Here is a tiny trained network, its code and every weight. The questions are about switching its units off for an input and a class, where a switched-off unit gives its printed mean instead of its output.

import numpy as np


def w(rows, s, z=0):
    codes = np.array(rows[::2]) - 128.0
    scale = np.full(codes.shape[1], s)
    scale[-1] = z or s
    return codes * scale


def f(y):
    return np.maximum(y, 0)


def log_softmax(a):
    a = a - a.max(-1, keepdims=True)
    return a - np.log(np.exp(a).sum(-1, keepdims=True))


def net(x, mask):
    res = np.array(x, float).reshape(1, 8) / 4 @ E
    y = f(res @ A[0][:, :-1].T + A[0][:, -1])
    res = res + np.where(mask, y, B[0][:, -1]) @ B[0][:, :-1]
    return log_softmax(res[-1] @ U[:, :-1].T + U[:, -1])


A, B = {}, {}
E = w([
[234,106,74,166,170,116,159,105,57,115,119],'x0',
[183,194,185,105,77,208,195,180,116,95,166],'x1',
[141,122,139,127,132,129,119,130,136,120,125],'x2',
[155,156,113,123,66,99,178,73,178,119,9],'x3',
[129,131,128,128,131,126,128,129,131,127,127],'x4',
[78,46,92,186,149,194,187,142,182,101,136],'x5',
[118,139,102,146,117,237,89,161,95,243,47],'x6',
[100,97,90,95,99,86,135,254,86,81,75],'x7',
],0.0098)
A[0] = w([
[130,107,90,177,139,105,74,141,138,171,95,85],'N1',
[68,85,73,163,174,38,37,73,153,162,107,33],'N2',
[169,126,126,159,101,121,107,116,172,108,71,34],'N3',
[45,125,196,59,74,137,163,136,193,139,150,46],'N4',
[23,152,146,96,112,148,82,127,202,115,97,75],'N5',
[80,57,103,103,134,47,124,156,97,152,97,111],'N6',
[142,152,107,116,78,101,180,65,203,120,38,50],'N7',
[156,165,187,52,143,44,66,116,56,172,108,98],'N8',
[73,51,66,203,167,204,207,115,206,93,132,83],'N9',
[173,103,84,170,127,111,181,110,96,127,147,3],'N10',
[121,132,124,123,118,36,195,145,132,52,173,129],'N11',
[137,160,161,161,176,138,140,2,201,157,138,124],'N12',
[123,97,141,154,180,137,61,195,72,114,237,64],'N13',
[132,86,173,126,142,33,141,63,180,85,202,65],'N14',
[100,68,114,154,171,144,190,195,173,107,112,66],'N15',
[144,123,134,139,63,106,198,92,153,115,46,48],'N16',
[192,128,49,167,196,140,191,99,40,85,98,63],'N17',
[177,172,196,98,49,200,240,217,100,108,167,97],'N18',
[119,122,162,163,166,158,113,81,123,166,192,82],'N19',
[70,130,179,139,116,122,127,128,140,128,132,14],'N20',
],0.0088,0.0066)
B[0] = w([
[149,119,101,141,133,190,125,111,157,129,124,180],'N1',
[193,144,80,123,167,190,148,56,159,70,188,226],'N2',
[115,122,101,69,162,129,182,152,157,158,168,150],'N3',
[172,112,163,155,120,61,46,117,125,166,153,192],'N4',
[196,109,151,189,109,64,62,171,148,181,172,198],'N5',
[92,118,69,186,159,109,117,94,186,75,70,213],'N6',
[77,54,179,26,140,143,190,126,132,171,168,204],'N7',
[128,203,199,92,59,168,134,122,84,64,143,215],'N8',
[169,252,179,78,72,138,138,106,50,101,138,227],'N9',
[178,112,146,133,137,79,84,110,129,142,181,157],'N10',
[141,126,126,179,92,207,145,161,115,181,56,230],'N11',
[48,143,103,157,192,74,81,178,113,66,18,218],'N12',
[36,42,136,50,157,136,193,125,111,148,166,216],'N13',
[144,139,66,171,81,190,146,152,121,200,117,211],'N14',
[147,172,202,85,117,130,114,122,74,74,98,187],'N15',
[63,52,120,21,126,121,183,121,124,161,173,189],'N16',
[171,109,173,177,130,31,2,181,146,202,188,215],'N17',
[141,135,32,178,202,131,141,72,231,83,112,254],'N18',
[103,93,108,104,161,75,186,173,110,113,71,181],'N19',
[173,82,146,115,140,102,68,105,122,136,179,141],'N20',
],0.0082,0.012)
U = w([
[155,124,91,158,154,152,155,45,206,76,177,93],'0',
[80,52,142,65,138,129,184,136,111,158,187,97],'1',
[176,100,167,173,117,48,81,152,137,167,190,86],'2',
[143,200,176,95,81,138,147,108,71,73,142,94],'3',
[121,108,127,150,121,139,140,141,124,127,106,253],'4',
[85,108,94,142,142,76,137,204,125,70,46,137],'5',
[136,111,96,179,95,254,137,156,112,240,81,127],'6',
],0.011,0.017)

Each question gives the input, the list of numbers given to net, and the class t.
The units are the neurons (one row each of A and B). Each row of codes is followed by its name. A weight is (code - 128) times the scale printed after its matrix; where a second scale follows, it is the last column's (A, B and U).
mask holds one flag per neuron, in row order. A switched-off neuron (its flag False) gives its mean, the last column of its row in B, instead of its output. The means were averaged over made-up inputs and are rounded, as every weight is.
A unit's drop is (log p(t) with every unit on - log p(t) with that unit switched off) / (log p(t) with every unit on - log p(t) with every unit switched off).
The circuit of an input: a set's keep is (log p(t) with only the set's units on - log p(t) with every unit switched off) / (log p(t) with every unit on - log p(t) with every unit switched off). Starting from the 12 units with the biggest drops (on a tie, the unit counted first), units are removed one at a time, each time the one whose removal leaves the highest keep (on an exact tie, the one counted first), for as long as the keep stays at least 0.8.
circuit, biggest first: the units of the circuit, biggest drop first
unit that matters most: the unit with the biggest drop
top k neurons: the k neurons with the biggest drops, biggest first
drop when u is switched off: that unit's drop, to one decimal
input [-2,-3,3,-6,-8,4,-4,-4], class 1: top 2 neurons => (N13, N18)
input [0,-1,7,3,6,1,-8,4], class 6: unit that matters most => N11
input [-8,-4,-8,7,-3,5,1,-7], class 2: top 2 neurons => (N5, N4)
input [8,-4,-2,-5,-7,3,8,5], class 2: top 3 neurons => (N17, N11, N14)
input [-8,-6,3,-1,0,-1,5,2], class 2: top 2 neurons => (N5, N18)
input [-1,5,0,-8,1,2,0,0], class 1: top 2 neurons => (N13, N2)
input [6,4,-2,5,2,-3,-1,-4], class 2: top 2 neurons => (N17, N13)
input [-8,1,7,8,-8,1,6,3], class 1: circuit, biggest first => (N7, N16)
input [-3,-3,-3,4,-8,5,-3,0], class 3: top 2 neurons => (N9, N18)
input [3,2,-2,8,8,-6,4,-4], class 1: top 2 neurons => (N7, N16)
input [5,7,8,-6,-2,-7,-3,6], class 4: circuit, biggest first => (N2, N11)
input [-3,2,8,3,-1,5,8,-4], class 4: circuit, biggest first => (N11, N14)
input [-7,-6,4,5,-3,0,-4,-3], class 2: top 2 neurons => (N5, N18)
input [3,-7,3,8,1,7,-7,-4], class 1: circuit, biggest first => (N7)
input [2,3,2,-2,1,-2,-6,-5], class 6: circuit, biggest first => (N14, N11)
input [8,-4,2,2,1,3,-6,-7], class 2: top 2 neurons => (N17, N10)
input [-4,-7,-5,-7,-7,-8,-2,4], class 3: top 2 neurons => (N8, N18)
input [-8,-8,0,4,0,0,1,2], class 0: top 2 neurons => (N2, N17)
input [-6,3,1,5,2,-6,5,-3], class 2: circuit, biggest first => (N5, N4)
input [1,7,-5,-2,5,-5,-5,1], class 0: circuit, biggest first => (N18)
input [-2,0,4,7,-1,7,6,-3], class 1: circuit, biggest first => (N7, N16)
input [-5,-7,-2,-4,-8,-6,0,-1], class 0: drop when N18 is switched off => 0.0
input [7,7,-3,-6,8,-7,4,7], class 0: drop when N18 is switched off => 1.4
input [-5,7,8,4,-1,3,-6,-6], class 4: drop when N14 is switched off => 0.3
